Below are the code and all the weights of a small trained network. Each question names an input and a target symbol and asks about switching units off, where a switched-off unit gives its printed mean instead of its output.

import numpy as np


def w(rows, s, z=0):
    codes = np.array(rows[::2]) - 128.0
    scale = np.full(codes.shape[1], s)
    scale[-1] = z or s
    return codes * scale


def norm(h):
    return h / np.sqrt((h * h).mean(-1, keepdims=True) + 1e-5)


def f(y):
    return y / 2 * (1 + np.tanh(0.7978845608 * (y + 0.044715 * y**3)))


def softmax(a):
    e = np.exp(a - a.max(-1, keepdims=True))
    return e / e.sum(-1, keepdims=True)


def log_softmax(a):
    a = a - a.max(-1, keepdims=True)
    return a - np.log(np.exp(a).sum(-1, keepdims=True))


def net(x, mask):
    ids = ['γδθμφω'.index(c) for c in x.split()]
    T = len(ids)
    res = E[ids] + P[:T]
    q, k, v = (norm(res) @ M[0].T for M in (Q, K, V))
    z = softmax(np.where(np.tri(T) > 0, q @ k.T / 2**0.5, -1e9)) @ v
    res = res + np.where(mask[0], z, O[0][:, -1]) @ O[0][:, :-1]
    y = f(norm(res) @ A[0][:, :-1].T + A[0][:, -1])
    res = res + np.where(mask[1:17], y, B[0][:, -1]) @ B[0][:, :-1]
    return log_softmax(norm(res)[-1] @ U[:, :-1].T + U[:, -1])


Q, K, V, O, A, B = {}, {}, {}, {}, {}, {}
E = w([
[116,104,146,48],'γ',
[231,57,148,175],'δ',
[198,185,59,255],'θ',
[97,66,126,196],'μ',
[171,189,104,54],'φ',
[148,189,60,117],'ω',
],0.0098)
P = w([
[167,78,89,110],'0',
[194,92,39,146],'1',
[173,136,150,64],'2',
[80,200,93,105],'3',
[189,89,44,142],'4',
[165,140,181,75],'5',
[63,203,107,112],'6',
[184,90,46,143],'7',
[156,155,211,90],'8',
[51,205,116,117],'9',
[185,89,46,144],'10',
[156,152,255,76],'11',
],0.014)
Q[0] = w([
[128,251,129,99],'H0',
[142,67,109,107],'H0',
],0.023)
K[0] = w([
[178,198,250,107],'H0',
[154,68,22,104],'H0',
],0.016)
V[0] = w([
[54,52,156,150],'H0',
[210,103,36,253],'H0',
],0.0041)
O[0] = w([
[158,181,135,131,25],'H0',
[2,148,222,170,253],'H0',
],0.011,0.0027)
A[0] = w([
[101,117,115,196,118],'N0',
[183,168,124,66,113],'N1',
[88,144,166,127,91],'N2',
[172,177,201,142,50],'N3',
[123,177,43,91,55],'N4',
[108,69,165,121,61],'N5',
[111,100,133,157,119],'N6',
[182,98,136,183,22],'N7',
[80,63,107,144,6],'N8',
[187,168,151,137,180],'N9',
[95,112,191,92,74],'N10',
[111,253,114,148,2],'N11',
[182,241,99,133,216],'N12',
[81,228,198,153,61],'N13',
[153,62,138,104,39],'N14',
[184,107,116,188,96],'N15',
],0.015,0.0074)
B[0] = w([
[159,140,146,99,192],'N0',
[126,117,117,198,192],'N1',
[166,140,157,157,134],'N2',
[167,97,200,105,154],'N3',
[165,96,166,140,185],'N4',
[126,186,100,137,148],'N5',
[133,173,151,110,154],'N6',
[127,91,74,114,145],'N7',
[134,102,165,96,138],'N8',
[104,89,180,93,191],'N9',
[136,116,75,143,151],'N10',
[123,8,121,115,154],'N11',
[116,170,149,116,254],'N12',
[109,232,131,114,172],'N13',
[114,235,198,127,140],'N14',
[97,120,108,103,176],'N15',
],0.012,0.0075)
U = w([
[84,158,142,45,90],'γ',
[122,43,123,118,235],'δ',
[100,164,101,199,255],'θ',
[83,66,207,196,80],'μ',
[181,96,145,230,122],'φ',
[248,170,103,85,2],'ω',
],0.015,0.005)

Each question gives the input, a string of symbols that net reads in full, and the target symbol t.
The units are the heads (2 rows each of Q, K, V and O) and the neurons (one row each of A and B). Each row of codes is followed by its name. A weight is (code - 128) times the scale printed after its matrix; where a second scale follows, it is the last column's (O, A, B and U).
mask holds one flag per unit, heads first, then neurons. A switched-off unit (its flag False) gives its mean, the last column of its rows in O or B, instead of its output. The means were averaged over made-up inputs and are rounded, as every weight is.
A unit's drop is (log p(t) with every unit on - log p(t) with that unit switched off) / (log p(t) with every unit on - log p(t) with every unit switched off).
The circuit of an input: a set's keep is (log p(t) with only the set's units on - log p(t) with every unit switched off) / (log p(t) with every unit on - log p(t) with every unit switched off). Starting from the 12 units with the biggest drops (on a tie, the unit counted first), units are removed one at a time, each time the one whose removal leaves the highest keep (on an exact tie, the one counted first), for as long as the keep stays at least 0.8.
units of the circuit, in order: the units of the circuit, biggest drop first
most important unit: the unit with the biggest drop
k most important neurons: the k neurons with the biggest drops, biggest first
drop when u is switched off: that unit's drop, to one decimal
input γ δ ω δ, target δ: units of the circuit, in order -> H0; N13; N15
input γ ω θ θ δ φ δ δ φ δ, target φ: most important unit -> N1
input θ γ γ δ μ, target μ: 2 most important neurons -> N13; N8
input ω γ δ δ δ γ δ θ μ ω, target μ: 2 most important neurons -> N4; N11
input δ μ μ φ δ, target δ: units of the circuit, in order -> N7; N15
input δ γ φ δ, target φ: units of the circuit, in order -> H0; N1; N0; N4
input δ μ δ δ δ γ γ μ ω φ, target δ: 2 most important neurons -> N11; N4
input γ γ ω γ, target δ: 2 most important neurons -> N13; N4
input ω γ μ γ ω δ μ φ ω, target μ: 3 most important neurons -> N1; N9; N13
input μ ω γ γ θ δ μ δ μ γ, target μ: 4 most important neurons -> N4; N1; N11; N0
input δ μ δ γ μ δ μ γ φ δ γ, target γ: 2 most important neurons -> N8; N5
input θ μ μ θ θ φ θ ω μ δ φ, target φ: 2 most important neurons -> N4; N9
input δ ω γ δ φ δ δ, target γ: 3 most important neurons -> N13; N12; N11
input θ φ μ δ δ ω ω, target δ: units of the circuit, in order -> N11
input δ μ γ δ γ δ μ, target γ: units of the circuit, in order -> N1; H0
input ω γ δ δ ω θ ω γ φ γ, target φ: 3 most important neurons -> N1; N4; N13
input δ δ μ φ, target μ: drop when N12 is switched off -> 0.3
input γ δ δ ω ω μ γ, target μ: drop when H0 is switched off -> 1.5
input δ γ γ φ δ ω γ, target δ: drop when N4 is switched off -> 0.4
input μ ω θ θ ω μ δ ω θ γ, target θ: most important unit -> N9
